Below are the code and all the weights of a small trained network. Each question names an input and a target symbol and asks about switching units off, where a switched-off unit gives its printed mean instead of its output.

import numpy as np


def w(rows, s, z=0):
    codes = np.array(rows[::2]) - 128.0
    scale = np.full(codes.shape[1], s)
    scale[-1] = z or s
    return codes * scale


def f(y):
    return np.maximum(y, 0)


def softmax(a):
    e = np.exp(a - a.max(-1, keepdims=True))
    return e / e.sum(-1, keepdims=True)


def log_softmax(a):
    a = a - a.max(-1, keepdims=True)
    return a - np.log(np.exp(a).sum(-1, keepdims=True))


def net(x, mask):
    ids = ['ΘΦΨαβγδεζηλμξπσω'.index(c) for c in x.split()]
    T = len(ids)
    res = E[ids] + P[:T]
    r = res
    for j in range(3):
        rows = slice(4 * j, 4 * j + 4)
        q, k, v = (r @ M[0][rows].T for M in (Q, K, V))
        z = softmax(np.where(np.tri(T) > 0, q @ k.T / 4**0.5, -1e9)) @ v
        o = O[0][rows]
        res = res + np.where(mask[j], z, o[:, -1]) @ o[:, :-1]
    y = f(res @ A[0][:, :-1].T + A[0][:, -1])
    res = res + np.where(mask[3:7], y, B[0][:, -1]) @ B[0][:, :-1]
    return log_softmax(res[-1] @ U[:, :-1].T + U[:, -1])


Q, K, V, O, A, B = {}, {}, {}, {}, {}, {}
E = w([
[32,139,217,105,171,176,181,201,10,160,107],'Θ',
[122,196,130,186,157,157,99,112,73,198,87],'Φ',
[205,133,149,192,112,140,99,87,76,95,113],'Ψ',
[183,61,96,92,102,98,110,112,118,101,218],'α',
[108,103,67,222,179,152,155,159,142,101,189],'β',
[185,141,81,186,131,56,147,212,102,120,76],'γ',
[98,96,132,193,253,84,164,136,103,189,104],'δ',
[108,231,140,101,203,101,166,133,119,112,42],'ε',
[147,225,74,140,66,118,135,128,178,97,226],'ζ',
[85,157,86,137,119,119,137,118,70,110,112],'η',
[136,94,117,97,126,163,22,169,169,149,92],'λ',
[48,152,162,174,110,141,119,176,185,141,99],'μ',
[122,152,199,141,133,70,137,108,152,77,155],'ξ',
[95,186,211,145,123,127,120,118,193,121,125],'π',
[110,120,161,119,78,130,93,203,190,59,122],'σ',
[156,129,164,90,167,105,54,48,136,128,121],'ω',
],0.023)
P = w([
[55,159,173,201,162,79,3,183,106,124,151],'0',
[134,139,148,154,132,118,104,108,95,92,137],'1',
[134,150,139,147,126,139,102,109,119,109,138],'2',
[142,151,120,138,128,145,97,120,127,129,138],'3',
[153,156,121,130,122,140,105,116,134,126,140],'4',
[150,155,121,127,117,144,110,126,137,123,138],'5',
[165,144,126,126,121,135,114,116,140,114,135],'6',
[154,147,118,121,118,147,116,129,142,124,132],'7',
[163,140,116,129,122,141,113,122,150,121,129],'8',
[161,135,120,127,119,143,121,129,146,119,127],'9',
[158,145,116,126,119,137,120,138,146,127,124],'10',
[152,143,122,132,117,136,122,140,146,114,131],'11',
],0.016)
Q[0] = w([
[117,104,135,172,166,103,120,149,182,128,112],'head 1',
[129,133,5,143,130,120,244,122,61,140,115],'head 1',
[130,134,155,127,132,82,60,195,181,139,111],'head 1',
[115,117,94,163,168,131,138,134,105,145,168],'head 1',
[141,71,125,106,162,149,223,103,68,138,71],'head 2',
[110,102,174,98,164,109,100,166,123,150,202],'head 2',
[121,84,191,182,177,134,75,161,162,59,110],'head 2',
[113,150,197,103,138,175,112,150,180,114,86],'head 2',
[153,125,179,86,120,127,123,172,168,117,178],'head 3',
[117,135,168,101,154,84,108,115,170,129,106],'head 3',
[172,111,96,101,109,122,230,81,73,167,150],'head 3',
[127,159,26,120,132,110,203,138,71,100,119],'head 3',
],0.011)
K[0] = w([
[134,123,169,157,169,1,148,134,106,212,134],'head 1',
[186,105,75,110,105,218,219,89,209,149,65],'head 1',
[141,180,116,134,188,7,22,240,102,90,141],'head 1',
[111,53,94,126,145,145,172,134,161,153,133],'head 1',
[183,92,206,90,185,190,244,93,141,127,54],'head 2',
[77,62,188,124,186,82,78,145,111,179,166],'head 2',
[117,129,160,184,227,126,44,138,79,71,127],'head 2',
[88,245,221,104,179,77,48,149,111,119,128],'head 2',
[73,133,141,66,71,41,120,144,127,81,197],'head 3',
[123,191,155,78,203,93,95,136,110,106,171],'head 3',
[253,72,116,185,150,182,245,82,95,83,153],'head 3',
[197,141,96,142,162,173,201,162,145,135,85],'head 3',
],0.0093)
V[0] = w([
[223,187,209,73,121,109,129,194,83,102,87],'head 1',
[136,90,210,138,156,144,69,131,61,67,210],'head 1',
[103,84,113,168,155,32,166,210,181,134,167],'head 1',
[70,100,186,103,58,178,118,103,207,55,108],'head 1',
[176,153,133,89,175,187,91,52,120,207,121],'head 2',
[159,150,217,110,134,123,254,99,87,94,188],'head 2',
[149,51,55,90,151,148,114,191,121,86,156],'head 2',
[85,110,89,201,47,119,148,130,52,90,161],'head 2',
[132,90,184,76,176,226,136,137,91,146,90],'head 3',
[66,126,106,128,178,132,64,98,43,21,91],'head 3',
[132,88,205,162,73,99,153,149,109,189,125],'head 3',
[73,96,104,167,153,241,149,208,136,159,72],'head 3',
],0.0087)
O[0] = w([
[184,138,77,103,147,171,97,253,133,126,91,145],'head 1',
[169,140,120,144,135,154,115,127,86,176,188,206],'head 1',
[137,108,112,190,164,73,158,112,170,163,147,179],'head 1',
[112,117,166,95,194,115,52,97,133,149,147,55],'head 1',
[134,114,114,118,81,182,175,119,122,112,182,65],'head 2',
[67,160,110,169,118,114,74,178,142,127,178,68],'head 2',
[143,109,96,107,184,70,151,174,65,232,134,69],'head 2',
[138,147,129,129,102,75,97,119,80,125,42,197],'head 2',
[208,108,156,134,102,52,126,163,127,104,137,68],'head 3',
[98,172,102,73,159,91,144,139,84,119,157,244],'head 3',
[79,55,107,123,87,98,63,125,144,135,150,124],'head 3',
[186,102,147,85,163,70,143,64,93,64,174,152],'head 3',
],0.012,0.011)
A[0] = w([
[195,103,143,208,106,8,147,216,48,170,30,5],'neuron 1',
[135,156,225,111,153,162,157,85,254,90,59,116],'neuron 2',
[135,184,30,188,155,178,93,164,59,70,191,17],'neuron 3',
[97,190,230,225,155,104,119,226,91,110,137,85],'neuron 4',
],0.005,0.0025)
B[0] = w([
[103,76,170,84,47,233,58,214,190,115,165,254],'neuron 1',
[174,20,1,63,138,191,75,176,77,131,77,193],'neuron 2',
[132,93,216,134,159,76,219,65,222,116,88,230],'neuron 3',
[130,91,82,161,67,137,203,108,139,135,162,199],'neuron 4',
],0.0084,0.011)
U = w([
[155,155,63,127,104,87,103,148,126,105,167,141],'Θ',
[138,91,47,113,68,157,140,122,59,110,145,58],'Φ',
[215,153,190,254,136,186,99,145,48,93,88,191],'Ψ',
[131,134,25,95,90,133,138,153,81,193,184,154],'α',
[104,82,197,61,62,101,168,79,190,180,84,63],'β',
[134,85,143,120,107,117,156,159,152,139,55,61],'γ',
[158,90,33,200,128,86,174,125,104,119,130,209],'δ',
[137,146,67,131,197,144,157,172,118,65,125,97],'ε',
[112,90,73,180,151,173,140,140,52,118,68,5],'ζ',
[94,156,56,72,87,47,152,149,76,135,77,255],'η',
[151,92,150,74,128,126,193,128,119,162,96,52],'λ',
[85,44,148,91,135,114,149,91,161,104,75,45],'μ',
[110,193,101,134,109,95,109,112,214,127,135,136],'ξ',
[105,95,87,144,136,183,88,126,102,86,169,110],'π',
[128,127,168,126,196,104,122,168,136,133,94,161],'σ',
[65,94,208,64,124,179,170,131,128,127,176,170],'ω',
],0.0058,0.0039)

Each question gives the input, a string of symbols that net reads in full, and the target symbol t.
The units are the heads (4 rows each of Q, K, V and O) and the neurons (one row each of A and B). Each row of codes is followed by its name. A weight is (code - 128) times the scale printed after its matrix; where a second scale follows, it is the last column's (O, A, B and U).
mask holds one flag per unit, heads first, then neurons. A switched-off unit (its flag False) gives its mean, the last column of its rows in O or B, instead of its output. The means were averaged over made-up inputs and are rounded, as every weight is.
A unit's drop is (log p(t) with every unit on - log p(t) with that unit switched off) / (log p(t) with every unit on - log p(t) with every unit switched off).
The circuit of an input: a set's keep is (log p(t) with only the set's units on - log p(t) with every unit switched off) / (log p(t) with every unit on - log p(t) with every unit switched off). Starting from all 7 units, units are removed one at a time, each time the one whose removal leaves the highest keep (on an exact tie, the one counted first), for as long as the keep stays at least 0.8.
circuit, biggest first: the units of the circuit, biggest drop first
most important unit: the unit with the biggest drop
top k neurons: the k neurons with the biggest drops, biggest first
heads that matter: for each layer, one digit per head in row order, 1 if its drop is at least 0.15 and else 0, layers parted by /
input λ Φ ω η γ Ψ η Ψ γ η ξ, target λ: heads that matter => 010
input π α π π Φ ω η α Φ μ, target π: circuit, biggest first => head 2; neuron 2; head 1
input λ μ δ Φ ε π π β σ, target λ: circuit, biggest first => head 2
input η Ψ Θ Ψ ξ δ ε ω, target η: circuit, biggest first => head 3; head 2
input Φ η δ ξ ω ω ζ β γ σ, target Φ: circuit, biggest first => head 2; neuron 2
input σ η β σ σ π ε δ γ, target γ: circuit, biggest first => neuron 1; head 1
input Θ β ξ σ, target Θ: heads that matter => 001
input σ Θ ζ η σ, target σ: circuit, biggest first => head 1; head 2
input π Φ α η η Φ ω, target π: top 2 neurons => neuron 2; neuron 3
input σ Ψ μ μ σ γ η ξ μ β ω π, target σ: heads that matter => 110
input μ η π δ π, target μ: circuit, biggest first => head 2; head 1; neuron 2
input β β π γ π, target β: heads that matter => 110
input β δ δ λ, target β: circuit, biggest first => head 2; head 1; neuron 1
input ω ω μ Φ η α π Ψ σ λ, target ω: most important unit => head 2
input δ δ γ η σ β, target δ: heads that matter => 100
input λ Φ λ γ λ, target λ: heads that matter => 010
input Φ δ η η, target η: heads that matter => 100
input ε η η ζ Θ γ β δ Φ α σ ω, target ε: circuit, biggest first => head 2; head 1; head 3
input ξ δ γ ε μ σ π Ψ η ξ, target ξ: heads that matter => 111
input σ α π Θ ω η π δ, target δ: heads that matter => 110
input α Ψ δ α ξ, target α: heads that matter => 110
input η ε γ η π Θ Φ γ Ψ π, target η: most important unit => head 3
input γ η μ, target γ: circuit, biggest first => head 2; neuron 1; head 1
input σ π α, target α: heads that matter => 011
input η Φ ξ λ σ π σ, target η: heads that matter => 011
input ξ μ σ, target ξ: heads that matter => 111
input δ π ε Ψ σ ω μ ω, target δ: circuit, biggest first => head 1
